Here is a tiny trained network, its code and every weight. The questions are about switching its units off for an input and a target symbol, where a switched-off unit gives its printed mean instead of its output.

import numpy as np


def w(rows, s, z=0):
    codes = np.array(rows[::2]) - 128.0
    scale = np.full(codes.shape[1], s)
    scale[-1] = z or s
    return codes * scale


def f(y):
    return y / 2 * (1 + np.tanh(0.7978845608 * (y + 0.044715 * y**3)))


def softmax(a):
    e = np.exp(a - a.max(-1, keepdims=True))
    return e / e.sum(-1, keepdims=True)


def log_softmax(a):
    a = a - a.max(-1, keepdims=True)
    return a - np.log(np.exp(a).sum(-1, keepdims=True))


def net(x, mask):
    ids = ['αβεηθξπστφψω'.index(c) for c in x.split()]
    T = len(ids)
    res = E[ids] + P[:T]
    u = 0
    for l in range(2):
        r = res
        for j in range(3):
            rows = slice(3 * j, 3 * j + 3)
            q, k, v = (r @ M[l][rows].T for M in (Q, K, V))
            z = softmax(np.where(np.tri(T) > 0, q @ k.T / 3**0.5, -1e9)) @ v
            o = O[l][rows]
            res = res + np.where(mask[u + j], z, o[:, -1]) @ o[:, :-1]
        u += 3
        y = f(res @ A[l][:, :-1].T + A[l][:, -1])
        res = res + np.where(mask[u : u + 4], y, B[l][:, -1]) @ B[l][:, :-1]
        u += 4
    return log_softmax(res[-1] @ U[:, :-1].T + U[:, -1])


Q, K, V, O, A, B = {}, {}, {}, {}, {}, {}
E = w([
[153,142,110,78,73,193,190,96,219,204,155],'α',
[218,7,84,115,25,177,83,230,126,135,112],'β',
[94,249,141,143,53,96,140,112,59,133,76],'ε',
[73,100,127,54,140,132,180,100,52,54,228],'η',
[210,141,124,64,227,115,141,228,154,129,202],'θ',
[126,220,79,86,155,112,130,114,220,199,176],'ξ',
[53,192,122,57,98,146,190,96,235,106,120],'π',
[121,100,245,154,122,26,159,170,163,124,123],'σ',
[131,100,62,218,194,125,177,137,104,146,107],'τ',
[58,134,126,71,191,172,110,251,186,155,136],'φ',
[14,121,119,164,151,166,81,170,139,147,177],'ψ',
[99,100,145,167,137,231,74,31,127,123,129],'ω',
],0.02)
P = w([
[126,24,92,60,59,65,121,90,69,202,132],'0',
[121,42,106,73,82,80,132,110,85,176,133],'1',
[117,64,114,93,96,102,140,112,121,169,133],'2',
[118,84,118,121,108,124,144,116,143,157,133],'3',
[121,103,126,148,119,142,147,121,160,139,132],'4',
[125,121,136,172,126,160,151,129,179,128,127],'5',
[127,142,145,197,137,179,156,137,198,114,119],'6',
[135,157,156,224,135,198,163,141,215,110,113],'7',
[138,178,161,252,143,214,172,154,231,102,100],'8',
],0.013)
Q[0] = w([
[1,168,2,111,127,239,97,105,192,165,164],'0.h0',
[120,135,136,169,68,131,165,227,184,209,155],'0.h0',
[181,201,89,128,183,102,159,148,106,96,205],'0.h0',
[75,107,130,157,224,107,40,155,55,87,59],'0.h1',
[168,157,211,131,145,104,71,174,52,54,148],'0.h1',
[34,157,112,28,94,130,194,192,248,176,119],'0.h1',
[141,154,156,136,150,156,182,70,192,223,239],'0.h2',
[144,229,118,129,37,111,119,80,71,150,90],'0.h2',
[194,145,129,134,128,179,50,148,72,48,139],'0.h2',
],0.0098)
K[0] = w([
[115,161,102,162,147,250,135,94,145,47,150],'0.h0',
[151,170,166,173,149,162,128,169,165,107,139],'0.h0',
[139,149,74,68,184,88,147,144,98,103,162],'0.h0',
[91,119,92,87,112,89,142,93,97,149,204],'0.h1',
[142,86,106,55,134,113,136,84,94,145,116],'0.h1',
[106,124,165,200,165,159,116,132,158,137,122],'0.h1',
[95,165,160,166,159,168,154,128,145,101,129],'0.h2',
[132,196,94,120,107,89,121,120,83,167,71],'0.h2',
[167,142,130,100,51,127,86,125,138,162,162],'0.h2',
],0.014)
V[0] = w([
[144,43,199,56,150,162,9,8,119,166,69],'0.h0',
[157,177,202,189,170,230,98,125,170,123,40],'0.h0',
[131,134,132,55,168,206,148,61,95,94,117],'0.h0',
[103,72,220,92,137,47,64,117,153,100,170],'0.h1',
[174,186,177,165,163,139,164,28,175,120,191],'0.h1',
[67,72,201,186,218,131,102,90,103,208,149],'0.h1',
[148,45,50,137,115,122,162,158,89,82,176],'0.h2',
[97,122,75,150,102,159,192,119,252,14,124],'0.h2',
[136,141,93,201,255,170,182,111,103,120,125],'0.h2',
],0.0058)
O[0] = w([
[190,199,140,198,207,208,166,227,2,160,135,113],'0.h0',
[121,64,122,79,246,79,148,143,78,131,187,49],'0.h0',
[179,176,116,85,123,125,148,145,144,179,134,150],'0.h0',
[131,142,147,85,161,127,63,77,134,60,93,161],'0.h1',
[191,212,150,157,160,114,159,109,156,136,172,20],'0.h1',
[106,118,149,116,210,163,157,95,82,194,62,208],'0.h1',
[88,140,70,113,172,91,206,49,190,136,79,185],'0.h2',
[118,190,101,95,88,196,117,178,57,65,81,252],'0.h2',
[68,69,119,172,25,25,156,146,100,166,43,83],'0.h2',
],0.0069,0.0037)
A[0] = w([
[93,44,181,3,174,38,174,124,26,111,236,117],'0.n0',
[163,51,78,32,155,161,126,183,177,135,214,1],'0.n1',
[75,173,84,181,144,86,78,150,173,178,127,96],'0.n2',
[101,225,120,45,72,62,155,154,105,172,45,50],'0.n3',
],0.0058,0.0047)
B[0] = w([
[155,127,8,110,216,28,209,3,78,50,230,170],'0.n0',
[110,211,231,83,146,29,223,175,104,147,117,252],'0.n1',
[73,19,163,63,113,254,153,145,175,48,192,200],'0.n2',
[138,184,72,180,185,50,93,185,131,254,111,224],'0.n3',
],0.0073,0.0033)
Q[1] = w([
[187,101,95,121,120,117,146,105,51,99,102],'1.h0',
[212,147,118,198,108,101,108,136,79,110,163],'1.h0',
[108,91,137,135,169,162,85,153,76,142,111],'1.h0',
[130,115,2,143,153,161,172,123,103,92,118],'1.h1',
[127,154,152,183,88,137,193,90,140,81,130],'1.h1',
[117,118,142,80,123,136,167,112,188,133,171],'1.h1',
[80,120,88,130,110,64,125,147,95,108,60],'1.h2',
[89,177,118,196,77,124,92,136,61,131,89],'1.h2',
[162,104,32,152,169,135,147,123,127,120,120],'1.h2',
],0.0098)
K[1] = w([
[178,102,53,71,94,126,131,84,88,130,84],'1.h0',
[180,148,145,77,116,119,99,81,111,189,88],'1.h0',
[159,71,160,126,88,168,102,129,70,163,131],'1.h0',
[153,91,49,200,133,99,152,193,142,183,78],'1.h1',
[117,189,145,129,162,135,162,85,192,101,87],'1.h1',
[78,138,95,178,129,109,105,150,162,71,141],'1.h1',
[85,82,114,92,68,64,83,120,113,148,113],'1.h2',
[111,194,81,171,90,95,55,117,1,153,123],'1.h2',
[121,125,144,141,134,104,184,144,131,194,95],'1.h2',
],0.0099)
V[1] = w([
[121,61,127,166,130,219,99,115,120,144,179],'1.h0',
[76,115,223,110,155,94,147,172,96,113,160],'1.h0',
[120,102,39,76,173,129,70,189,135,116,141],'1.h0',
[173,82,172,111,122,169,187,96,176,197,208],'1.h1',
[131,136,54,83,131,117,37,134,121,178,185],'1.h1',
[145,121,125,166,176,118,92,160,198,136,113],'1.h1',
[87,161,254,153,93,108,144,109,104,127,116],'1.h2',
[142,129,98,101,132,144,77,126,67,82,162],'1.h2',
[127,154,175,87,157,118,151,154,157,139,113],'1.h2',
],0.0085)
O[1] = w([
[93,116,197,193,49,131,101,77,98,110,49,189],'1.h0',
[181,138,156,20,123,115,125,48,58,196,87,179],'1.h0',
[98,107,253,67,144,77,174,159,152,180,158,199],'1.h0',
[242,67,177,114,65,147,205,31,40,171,144,253],'1.h1',
[111,138,217,199,120,137,130,148,120,85,191,158],'1.h1',
[194,75,169,238,107,148,111,108,251,219,170,86],'1.h1',
[138,149,108,112,110,78,56,99,83,167,194,90],'1.h2',
[131,123,78,106,160,119,184,211,238,183,75,7],'1.h2',
[61,122,84,212,91,118,71,150,133,71,80,234],'1.h2',
],0.0066,0.0051)
A[1] = w([
[18,67,177,176,71,178,42,88,113,113,57,85],'1.n0',
[105,53,113,195,160,3,115,90,75,100,174,75],'1.n1',
[145,97,106,250,105,91,61,130,98,73,7,78],'1.n2',
[205,146,103,73,22,246,82,111,160,98,113,3],'1.n3',
],0.0052,0.005)
B[1] = w([
[182,212,131,125,112,69,171,168,164,118,87,254],'1.n0',
[218,174,113,94,145,194,35,125,174,160,86,154],'1.n1',
[82,102,97,52,112,147,137,107,169,169,246,160],'1.n2',
[245,116,155,134,107,117,91,94,152,163,87,158],'1.n3',
],0.012,0.0088)
U = w([
[186,125,119,134,97,126,149,135,113,105,132,2],'α',
[157,43,105,118,32,145,77,222,109,82,107,172],'β',
[122,141,94,162,63,60,54,166,61,149,172,201],'ε',
[81,129,104,141,117,133,180,46,87,1,149,176],'η',
[179,153,111,129,183,66,198,123,135,137,185,49],'θ',
[123,100,200,179,112,133,145,94,169,105,202,101],'ξ',
[135,189,137,108,109,189,104,187,180,101,190,20],'π',
[149,118,140,124,155,176,42,104,158,97,88,205],'σ',
[96,74,52,183,115,99,130,141,168,210,118,197],'τ',
[53,99,174,61,96,188,98,117,142,174,149,78],'φ',
[119,158,162,163,108,87,153,115,141,95,84,101],'ψ',
[134,133,127,179,201,195,157,152,90,155,92,230],'ω',
],0.0062,0.0054)

Each question gives the input, a string of symbols that net reads in full, and the target symbol t.
The units are the heads (3 rows each of Q, K, V and O) and the neurons (one row each of A and B). Each row of codes is followed by its name. A weight is (code - 128) times the scale printed after its matrix; where a second scale follows, it is the last column's (O, A, B and U).
mask holds one flag per unit, layer by layer, with each layer's heads first. A switched-off unit (its flag False) gives its mean, the last column of its rows in O or B, instead of its output. The means were averaged over made-up inputs and are rounded, as every weight is.
A unit's drop is (log p(t) with every unit on - log p(t) with that unit switched off) / (log p(t) with every unit on - log p(t) with every unit switched off).
The circuit of an input: a set's keep is (log p(t) with only the set's units on - log p(t) with every unit switched off) / (log p(t) with every unit on - log p(t) with every unit switched off). Starting from the 12 units with the biggest drops (on a tie, the unit counted first), units are removed one at a time, each time the one whose removal leaves the highest keep (on an exact tie, the one counted first), for as long as the keep stays at least 0.8.
circuit, biggest first: the units of the circuit, biggest drop first
most important unit: the unit with the biggest drop
k most important neurons: the k neurons with the biggest drops, biggest first
top k neurons in layer l: the k neurons of layer l with the biggest drops, biggest first
input ε ξ ε θ η θ η, target θ: most important unit => 1.h0
input ξ τ π σ, target σ: 2 most important neurons => 1.n1, 0.n0
input θ ξ ψ ξ ξ α, target ξ: circuit, biggest first => 1.h1, 0.h1, 1.h2
input η σ α φ η ε, target ε: circuit, biggest first => 1.h2, 0.n3
input ξ ω η τ π, target τ: top 2 neurons in layer 0 => 0.n3, 0.n1
input φ α ξ, target φ: circuit, biggest first => 1.h0, 0.h1
input ξ α η θ θ τ ξ, target τ: circuit, biggest first => 0.h2, 1.h1
input θ φ β β θ ψ, target ψ: 2 most important neurons => 1.n0, 0.n2
input π σ ψ β π ξ ε ξ, target ξ: circuit, biggest first => 0.h1, 0.h0, 1.h1, 0.n2
input σ ε ξ η ξ π τ σ θ, target θ: circuit, biggest first => 0.h0, 0.n1
input ξ π α ξ, target π: circuit, biggest first => 0.h2, 1.h0
input φ α θ τ φ, target φ: circuit, biggest first => 1.h0, 1.n0
input ξ ξ ω π ε π τ, target τ: circuit, biggest first => 1.h1, 0.h2
input σ ξ ψ η ε ε ε φ α, target φ: circuit, biggest first => 1.h0, 0.h0, 1.n0
input φ τ ξ, target φ: circuit, biggest first => 0.n2, 1.n0
input σ σ ω ξ β α φ, target φ: circuit, biggest first => 1.h0, 0.h0
input π τ η α, target τ: circuit, biggest first => 0.h2
input ψ ω ψ φ σ θ α, target σ: top 2 neurons in layer 0 => 0.n3, 0.n0
input ψ η η ω ψ η ξ, target ψ: top 2 neurons in layer 0 => 0.n2, 0.n1
input σ φ π θ ξ, target π: circuit, biggest first => 0.h2
input ε α ε, target α: top 2 neurons in layer 0 => 0.n1, 0.n3
input η ξ ε ε π ψ ε θ, target θ: top 2 neurons in layer 0 => 0.n0, 0.n1
input τ φ β α, target φ: 2 most important neurons => 1.n0, 0.n1
input φ β α η η ξ ε η, target ξ: 3 most important neurons => 0.n3, 0.n1, 1.n0
input φ σ ξ ξ, target σ: top 2 neurons in layer 1 => 1.n3, 1.n2
input σ π β α η β ξ π η, target β: top 2 neurons in layer 0 => 0.n1, 0.n0
input σ ω η π α, target π: most important unit => 0.h1
input π ξ φ φ τ η π σ, target σ: 3 most important neurons => 1.n1, 0.n1, 0.n0
input η π ψ π ξ θ α, target θ: top 2 neurons in layer 0 => 0.n1, 0.n2
input ψ π ω φ ψ, target ω: top 2 neurons in layer 0 => 0.n2, 0.n0
